Below is a small trained network, with its code and all its weights. Each question gives an input and a class and asks what happens when units are switched off, that is, made to give their printed mean instead of their output.

import numpy as np


def w(rows, s, z=0):
    codes = np.array(rows[::2]) - 128.0
    scale = np.full(codes.shape[1], s)
    scale[-1] = z or s
    return codes * scale


def f(y):
    return y / 2 * (1 + np.tanh(0.7978845608 * (y + 0.044715 * y**3)))


def log_softmax(a):
    a = a - a.max(-1, keepdims=True)
    return a - np.log(np.exp(a).sum(-1, keepdims=True))


def net(x, mask):
    res = np.array(x, float).reshape(1, 3) / 4 @ E
    y = f(res @ A[0][:, :-1].T + A[0][:, -1])
    res = res + np.where(mask, y, B[0][:, -1]) @ B[0][:, :-1]
    return log_softmax(res[-1] @ U[:, :-1].T + U[:, -1])


A, B = {}, {}
E = w([
[124,197,113,222,193,80,91,96,162,219],'x0',
[109,135,83,101,86,75,77,172,1,181],'x1',
[146,118,235,92,139,167,56,189,105,166],'x2',
],0.01)
A[0] = w([
[125,117,88,93,93,98,116,143,22,125,120],'N1',
[114,147,99,160,127,97,99,141,63,199,40],'N2',
[127,109,125,86,101,142,145,128,101,86,253],'N3',
[121,130,59,160,140,120,127,126,139,142,185],'N4',
[116,119,89,119,110,143,130,133,134,107,137],'N5',
[128,132,33,146,120,121,185,97,172,95,249],'N6',
[125,140,124,130,124,127,117,123,172,150,69],'N7',
[132,97,150,76,94,151,152,127,144,50,244],'N8',
[132,140,165,150,130,138,135,134,188,138,230],'N9',
[136,122,174,124,113,143,109,142,116,109,72],'N10',
[124,137,2,146,109,104,166,110,88,116,162],'N11',
[119,138,152,156,167,114,124,106,149,145,101],'N12',
[127,128,56,132,114,120,153,121,127,101,238],'N13',
],0.02,0.0049)
B[0] = w([
[92,113,58,145,42,159,73,185,89,182,232],'N1',
[164,155,219,138,211,91,124,103,14,143,206],'N2',
[120,83,108,92,87,167,132,176,132,70,204],'N3',
[115,189,84,137,144,125,185,114,173,182,184],'N4',
[109,106,156,75,108,131,94,63,92,83,158],'N5',
[109,171,107,235,84,132,191,111,18,55,250],'N6',
[169,124,95,170,105,122,120,145,161,138,143],'N7',
[151,173,190,15,186,97,192,166,131,81,238],'N8',
[129,70,141,154,108,135,96,112,230,113,187],'N9',
[110,173,151,123,111,128,137,186,163,172,158],'N10',
[134,118,69,4,193,118,108,93,225,191,238],'N11',
[96,95,99,166,89,155,91,120,176,135,165],'N12',
[175,44,53,106,148,115,93,100,97,71,203],'N13',
],0.024,0.023)
U = w([
[162,112,120,110,116,157,205,97,100,2,193],'0',
[119,54,38,56,65,187,92,128,97,116,5],'1',
[116,147,86,243,117,131,156,23,162,109,159],'2',
[163,156,90,118,191,85,101,52,98,191,95],'3',
[184,124,226,87,134,175,140,172,205,94,253],'4',
[96,110,169,128,5,220,64,233,77,144,23],'5',
[154,65,195,204,106,170,41,98,226,161,209],'6',
[159,168,222,193,140,115,70,133,44,170,47],'7',
],0.008,0.0023)

Each question gives the input, the list of numbers given to net, and the class t.
The units are the neurons (one row each of A and B). Each row of codes is followed by its name. A weight is (code - 128) times the scale printed after its matrix; where a second scale follows, it is the last column's (A, B and U).
mask holds one flag per neuron, in row order. A switched-off neuron (its flag False) gives its mean, the last column of its row in B, instead of its output. The means were averaged over made-up inputs and are rounded, as every weight is.
A unit's drop is (log p(t) with every unit on - log p(t) with that unit switched off) / (log p(t) with every unit on - log p(t) with every unit switched off).
The circuit of an input: a set's keep is (log p(t) with only the set's units on - log p(t) with every unit switched off) / (log p(t) with every unit on - log p(t) with every unit switched off). Starting from the 12 units with the biggest drops (on a tie, the unit counted first), units are removed one at a time, each time the one whose removal leaves the highest keep (on an exact tie, the one counted first), for as long as the keep stays at least 0.8.
units of the circuit, in order: the units of the circuit, biggest drop first
most important unit: the unit with the biggest drop
k most important neurons: the k neurons with the biggest drops, biggest first
drop when u is switched off: that unit's drop, to one decimal
input [2,-1,-5], class 2: units of the circuit, in order -> N8, N6
input [5,-7,1], class 6: units of the circuit, in order -> N9
input [2,0,6], class 6: units of the circuit, in order -> N8, N6, N1
input [5,1,7], class 7: 2 most important neurons -> N2, N11
input [0,6,1], class 5: units of the circuit, in order -> N1, N13
input [7,7,0], class 3: 3 most important neurons -> N6, N11, N4
input [5,0,0], class 2: 2 most important neurons -> N11, N8
input [8,0,1], class 6: 2 most important neurons -> N6, N12
input [-8,0,-5], class 0: 2 most important neurons -> N8, N6
input [-4,0,-2], class 0: 2 most important neurons -> N8, N1
input [-2,-3,1], class 4: 2 most important neurons -> N6, N13
input [1,6,6], class 7: 2 most important neurons -> N2, N3
input [-7,0,4], class 4: 2 most important neurons -> N8, N6
input [2,7,-3], class 3: most important unit -> N2
input [3,-6,1], class 6: 2 most important neurons -> N9, N6
input [-2,0,3], class 4: drop when N1 is switched off -> 0.7
input [3,2,6], class 7: drop when N11 is switched off -> 0.3
input [4,7,-3], class 3: drop when N2 is switched off -> 0.1
